Below are the code and all the weights of a small trained network. Each question names an input and a class and asks about switching units off, where a switched-off unit gives its printed mean instead of its output.

import numpy as np


def w(rows, s, z=0):
    codes = np.array(rows[::2]) - 128.0
    scale = np.full(codes.shape[1], s)
    scale[-1] = z or s
    return codes * scale


def f(y):
    return y / 2 * (1 + np.tanh(0.7978845608 * (y + 0.044715 * y**3)))


def log_softmax(a):
    a = a - a.max(-1, keepdims=True)
    return a - np.log(np.exp(a).sum(-1, keepdims=True))


def net(x, mask):
    res = np.array(x, float).reshape(1, 3) / 4 @ E
    y = f(res @ A[0][:, :-1].T + A[0][:, -1])
    res = res + np.where(mask, y, B[0][:, -1]) @ B[0][:, :-1]
    return log_softmax(res[-1] @ U[:, :-1].T + U[:, -1])


A, B = {}, {}
E = w([
[102,111,13,157,105,212,60],'x0',
[6,148,77,147,224,181,233],'x1',
[247,236,58,163,182,107,247],'x2',
],0.011)
A[0] = w([
[208,167,140,114,115,44,194,145],'n1',
[139,131,67,193,174,247,136,137],'n2',
[139,128,88,231,129,200,124,137],'n3',
[193,141,106,139,137,163,169,131],'n4',
[135,181,138,157,109,72,142,119],'n5',
[82,83,140,93,89,183,121,187],'n6',
[133,78,125,110,45,128,60,255],'n7',
[144,175,140,109,157,81,178,237],'n8',
],0.014,0.0034)
B[0] = w([
[89,163,108,124,155,6,126,252],'n1',
[174,217,138,218,102,173,117,224],'n2',
[179,141,157,147,108,160,150,192],'n3',
[117,159,156,99,110,147,160,203],'n4',
[159,135,60,89,135,55,189,174],'n5',
[26,88,101,41,102,168,100,197],'n6',
[195,53,189,111,27,149,71,230],'n7',
[141,193,153,84,230,36,191,220],'n8',
],0.013,0.019)
U = w([
[198,132,248,142,2,194,96,91],'0',
[218,115,130,90,130,64,75,91],'1',
[91,103,104,14,118,123,88,1],'2',
[150,191,89,205,154,249,177,239],'3',
[120,217,145,88,170,47,244,220],'4',
],0.0092,0.0015)

Each question gives the input, the list of numbers given to net, and the class t.
The units are the neurons (one row each of A and B). Each row of codes is followed by its name. A weight is (code - 128) times the scale printed after its matrix; where a second scale follows, it is the last column's (A, B and U).
mask holds one flag per neuron, in row order. A switched-off neuron (its flag False) gives its mean, the last column of its row in B, instead of its output. The means were averaged over made-up inputs and are rounded, as every weight is.
A unit's drop is (log p(t) with every unit on - log p(t) with that unit switched off) / (log p(t) with every unit on - log p(t) with every unit switched off).
The circuit of an input: a set's keep is (log p(t) with only the set's units on - log p(t) with every unit switched off) / (log p(t) with every unit on - log p(t) with every unit switched off). Starting from all 8 units, units are removed one at a time, each time the one whose removal leaves the highest keep (on an exact tie, the one counted first), for as long as the keep stays at least 0.8.
circuit, biggest first: the units of the circuit, biggest drop first
top k neurons: the k neurons with the biggest drops, biggest first
drop when u is switched off: that unit's drop, to one decimal
input [7,3,-8], class 0: circuit, biggest first => (n7)
input [2,1,3], class 3: circuit, biggest first => (n1 n2)
input [-4,-5,0], class 1: top 2 neurons => (n7 n4)
input [0,-1,-5], class 0: top 3 neurons => (n7 n1 n8)
input [8,3,-1], class 0: top 2 neurons => (n8 n3)
input [5,1,-8], class 0: top 2 neurons => (n7 n1)
input [4,5,-4], class 3: top 3 neurons => (n7 n2 n4)
input [4,-7,3], class 0: top 2 neurons => (n8 n7)
input [2,7,-6], class 2: top 2 neurons => (n6 n7)
input [5,3,1], class 3: drop when n7 is switched off => 0.4
input [5,7,3], class 3: drop when n8 is switched off => 0.0
input [-1,-1,-1], class 0: drop when n6 is switched off => 0.1
